Here is a tiny trained network, its code and every weight. The questions are about switching its units off for an input and a target symbol, where a switched-off unit gives its printed mean instead of its output.

import numpy as np


def w(rows, s, z=0):
    codes = np.array(rows[::2]) - 128.0
    scale = np.full(codes.shape[1], s)
    scale[-1] = z or s
    return codes * scale


def norm(h):
    return h / np.sqrt((h * h).mean(-1, keepdims=True) + 1e-5)


def f(y):
    return np.maximum(y, 0)


def softmax(a):
    e = np.exp(a - a.max(-1, keepdims=True))
    return e / e.sum(-1, keepdims=True)


def log_softmax(a):
    a = a - a.max(-1, keepdims=True)
    return a - np.log(np.exp(a).sum(-1, keepdims=True))


def net(x, mask):
    ids = ['εημξσψω'.index(c) for c in x.split()]
    T = len(ids)
    res = E[ids] + P[:T]
    u = 0
    for l in range(3):
        q, k, v = (norm(res) @ M[l].T for M in (Q, K, V))
        z = softmax(np.where(np.tri(T) > 0, q @ k.T / 2**0.5, -1e9)) @ v
        res = res + np.where(mask[u], z, O[l][:, -1]) @ O[l][:, :-1]
        u += 1
        y = f(norm(res) @ A[l][:, :-1].T + A[l][:, -1])
        res = res + np.where(mask[u : u + 12], y, B[l][:, -1]) @ B[l][:, :-1]
        u += 12
    return log_softmax(norm(res)[-1] @ U[:, :-1].T + U[:, -1])


Q, K, V, O, A, B = {}, {}, {}, {}, {}, {}
E = w([
[53,148,184,197,159,155,2],'ε',
[138,82,129,166,114,74,84],'η',
[112,112,172,156,162,114,139],'μ',
[133,106,99,106,76,147,115],'ξ',
[98,81,171,123,46,153,171],'σ',
[137,194,137,147,101,161,166],'ψ',
[137,111,124,68,119,90,79],'ω',
],0.0048)
P = w([
[134,210,106,111,100,214,32],'0',
[30,203,153,133,55,255,107],'1',
[79,183,127,150,54,189,122],'2',
[105,144,131,156,64,138,155],'3',
[138,115,122,164,80,91,165],'4',
[160,101,105,171,100,62,177],'5',
[167,82,104,191,116,28,198],'6',
],0.00099)
Q[0] = w([
[111,97,203,136,2,178,216],'L0H1',
[151,99,13,40,25,141,36],'L0H1',
],0.0033)
K[0] = w([
[147,153,96,86,35,242,252],'L0H1',
[136,76,66,88,49,105,82],'L0H1',
],0.0044)
V[0] = w([
[168,226,4,138,116,199,221],'L0H1',
[189,193,129,27,143,107,91],'L0H1',
],0.0022)
O[0] = w([
[73,180,54,59,254,49,99,43],'L0H1',
[28,105,37,161,109,91,184,2],'L0H1',
],0.0022,0.00075)
A[0] = w([
[127,115,150,159,136,127,130,125],'L0N1',
[135,118,154,136,172,95,89,121],'L0N2',
[78,90,159,58,154,209,73,2],'L0N3',
[104,106,63,100,138,101,119,126],'L0N4',
[127,107,120,136,253,139,137,51],'L0N5',
[74,94,155,126,130,103,136,131],'L0N6',
[115,145,155,180,125,173,149,119],'L0N7',
[142,110,142,159,96,169,135,127],'L0N8',
[153,140,91,109,161,89,153,100],'L0N9',
[164,159,150,64,159,141,79,121],'L0N10',
[142,101,133,79,119,148,126,125],'L0N11',
[157,137,165,121,222,204,191,1],'L0N12',
],0.005,0.0079)
B[0] = w([
[132,121,120,126,106,132,117,184],'L0N1',
[100,151,95,128,86,152,138,178],'L0N2',
[217,241,196,253,181,189,228,128],'L0N3',
[154,100,175,133,111,114,122,171],'L0N4',
[108,73,196,195,114,94,144,130],'L0N5',
[122,151,119,153,97,138,128,218],'L0N6',
[144,96,145,107,142,130,102,235],'L0N7',
[131,140,109,118,121,96,100,250],'L0N8',
[142,97,118,133,118,136,140,129],'L0N9',
[76,172,88,169,123,131,118,153],'L0N10',
[110,121,124,146,120,112,139,198],'L0N11',
[168,149,155,170,67,157,110,128],'L0N12',
],0.0065,0.0021)
Q[1] = w([
[181,207,121,188,100,33,143],'L1H1',
[135,252,109,122,58,42,131],'L1H1',
],0.0017)
K[1] = w([
[107,177,12,97,146,192,112],'L1H1',
[89,251,61,58,178,230,156],'L1H1',
],0.002)
V[1] = w([
[101,14,42,132,61,145,73],'L1H1',
[210,248,37,53,130,175,224],'L1H1',
],0.0017)
O[1] = w([
[111,144,197,97,89,254,89,238],'L1H1',
[202,55,154,184,124,80,176,9],'L1H1',
],0.0029,0.0013)
A[1] = w([
[193,127,84,111,206,41,244,160],'L1N1',
[209,73,173,58,92,188,51,113],'L1N2',
[160,152,107,152,198,100,205,90],'L1N3',
[188,22,96,125,232,58,201,3],'L1N4',
[133,164,160,91,129,172,52,131],'L1N5',
[3,55,158,29,214,150,166,6],'L1N6',
[40,132,75,68,134,130,104,69],'L1N7',
[158,115,4,124,97,35,95,111],'L1N8',
[105,193,140,105,162,182,128,63],'L1N9',
[211,79,44,130,209,68,155,121],'L1N10',
[163,42,99,142,157,30,244,52],'L1N11',
[61,192,107,15,137,141,114,60],'L1N12',
],0.0031,0.0027)
B[1] = w([
[152,79,171,105,116,155,117,160],'L1N1',
[131,118,133,142,137,76,169,252],'L1N2',
[142,83,173,121,149,141,108,149],'L1N3',
[179,81,18,2,100,242,228,128],'L1N4',
[142,131,95,153,122,93,149,230],'L1N5',
[179,138,82,63,92,134,86,128],'L1N6',
[127,108,133,71,169,142,152,141],'L1N7',
[86,172,135,126,136,172,162,182],'L1N8',
[117,117,98,172,113,128,174,149],'L1N9',
[71,162,122,156,89,57,113,135],'L1N10',
[105,208,34,201,140,53,142,135],'L1N11',
[146,109,169,126,131,70,127,147],'L1N12',
],0.0054,0.0026)
Q[2] = w([
[2,193,120,209,23,103,146],'L2H1',
[250,50,140,46,229,120,87],'L2H1',
],0.005)
K[2] = w([
[246,138,152,119,175,192,235],'L2H1',
[2,140,80,120,77,59,17],'L2H1',
],0.0049)
V[2] = w([
[93,181,99,143,130,100,152],'L2H1',
[113,3,152,110,129,143,80],'L2H1',
],0.003)
O[2] = w([
[133,168,110,202,191,145,29,160],'L2H1',
[78,87,114,92,27,75,251,5],'L2H1',
],0.0024,0.0018)
A[2] = w([
[130,223,42,140,135,156,146,122],'L2N1',
[38,213,56,122,136,226,117,68],'L2N2',
[164,74,198,146,136,106,127,3],'L2N3',
[124,93,176,109,108,104,133,95],'L2N4',
[62,188,100,124,131,220,112,76],'L2N5',
[187,85,1,37,110,153,157,54],'L2N6',
[168,126,93,126,181,130,223,43],'L2N7',
[178,101,146,89,189,188,199,84],'L2N8',
[127,114,86,129,109,160,168,114],'L2N9',
[66,124,174,115,91,133,126,72],'L2N10',
[101,115,91,161,117,89,152,104],'L2N11',
[177,137,130,129,161,218,140,122],'L2N12',
],0.0065,0.003)
B[2] = w([
[4,86,125,202,162,123,171,188],'L2N1',
[10,173,73,187,160,104,247,195],'L2N2',
[151,80,246,209,242,141,168,163],'L2N3',
[108,143,112,122,183,144,111,223],'L2N4',
[92,159,65,125,84,59,198,193],'L2N5',
[122,62,12,172,214,255,120,143],'L2N6',
[221,187,117,42,92,216,143,132],'L2N7',
[206,243,72,99,79,158,142,150],'L2N8',
[118,109,150,197,123,160,83,154],'L2N9',
[165,123,116,100,186,115,138,252],'L2N10',
[158,149,138,103,138,141,81,190],'L2N11',
[122,165,84,76,52,102,162,185],'L2N12',
],0.0051,0.003)
U = w([
[39,172,77,183,128,71,221,230],'ε',
[154,170,139,195,56,107,3,1],'η',
[155,96,231,186,233,124,139,232],'μ',
[158,44,33,133,180,224,113,138],'ξ',
[78,33,200,85,50,180,191,6],'σ',
[230,221,116,100,119,178,184,154],'ψ',
[131,124,88,8,187,33,113,17],'ω',
],0.0064,0.00062)

Each question gives the input, a string of symbols that net reads in full, and the target symbol t.
The units are the heads (2 rows each of Q, K, V and O) and the neurons (one row each of A and B). Each row of codes is followed by its name. A weight is (code - 128) times the scale printed after its matrix; where a second scale follows, it is the last column's (O, A, B and U).
mask holds one flag per unit, layer by layer, with each layer's heads first. A switched-off unit (its flag False) gives its mean, the last column of its rows in O or B, instead of its output. The means were averaged over made-up inputs and are rounded, as every weight is.
A unit's drop is (log p(t) with every unit on - log p(t) with that unit switched off) / (log p(t) with every unit on - log p(t) with every unit switched off).
The circuit of an input: a set's keep is (log p(t) with only the set's units on - log p(t) with every unit switched off) / (log p(t) with every unit on - log p(t) with every unit switched off). Starting from the 12 units with the biggest drops (on a tie, the unit counted first), units are removed one at a time, each time the one whose removal leaves the highest keep (on an exact tie, the one counted first), for as long as the keep stays at least 0.8.
circuit, biggest first: the units of the circuit, biggest drop first
top k neurons: the k neurons with the biggest drops, biggest first
k most important neurons of layer l: the k neurons of layer l with the biggest drops, biggest first
drop of u: that unit's drop, to one decimal
input ε ε ε, target ε: circuit, biggest first => [L2N2 L2N5]
input ψ μ μ ξ μ η ξ, target η: top 3 neurons => [L0N4 L0N2 L1N2]
input σ μ μ ω σ σ ε, target ε: top 2 neurons => [L0N2 L2N2]
input μ ψ μ, target η: top 2 neurons => [L0N7 L0N2]
input μ ψ σ ω ε μ, target η: 4 most important neurons of layer 0 => [L0N2 L0N6 L0N4 L0N8]
input ψ ω σ σ, target η: top 2 neurons => [L0N8 L1N8]
input ω μ ω ψ ε η ω, target μ: circuit, biggest first => [L0N4 L0N8 L2N3]
input ψ ξ ω η ψ σ ξ, target ξ: 3 most important neurons of layer 0 => [L0N6 L0N7 L0N4]
input ξ ψ μ σ σ ε ω, target ε: circuit, biggest first => [L1N8 L0N10]
input ω μ σ η ξ, target ξ: circuit, biggest first => [L2N6]
input ψ ξ ξ η ω ξ, target μ: 4 most important neurons of layer 0 => [L0N4 L0N2 L0N6 L0N10]
input ξ ψ σ ε ω ε ω, target η: top 2 neurons => [L0N4 L0N7]
input σ ξ σ ψ ε ω ω, target η: top 3 neurons => [L0N4 L0N10 L0N7]
input ψ η ψ, target ψ: top neuron => [L1N1]
input σ ξ ε ψ η σ σ, target μ: top 2 neurons => [L1N8 L0N2]
input μ ε η ε ψ ω, target ε: top 3 neurons => [L1N8 L0N10 L0N7]
input ξ ξ η σ ψ ξ, target μ: top 2 neurons => [L0N4 L1N2]
input ψ σ μ σ σ, target μ: top 2 neurons => [L0N2 L0N10]
input μ ψ ξ σ ω μ σ, target η: 4 most important neurons of layer 0 => [L0N6 L0N8 L0N4 L0N10]
input ξ ε ψ ξ, target η: 3 most important neurons of layer 0 => [L0N4 L0N7 L0N10]
input ψ ω μ ξ ψ ξ ψ, target μ: top 4 neurons => [L1N10 L1N1 L1N3 L0N6]
input ε μ ξ ω η, target η: top neuron => [L2N2]
input ω ψ ω ω, target μ: 4 most important neurons of layer 0 => [L0N4 L0N8 L0N10 L0N2]
input μ σ μ, target μ: drop of L0N7 => 0.1
input μ σ σ ξ μ, target μ: drop of L0H1 => 3.2
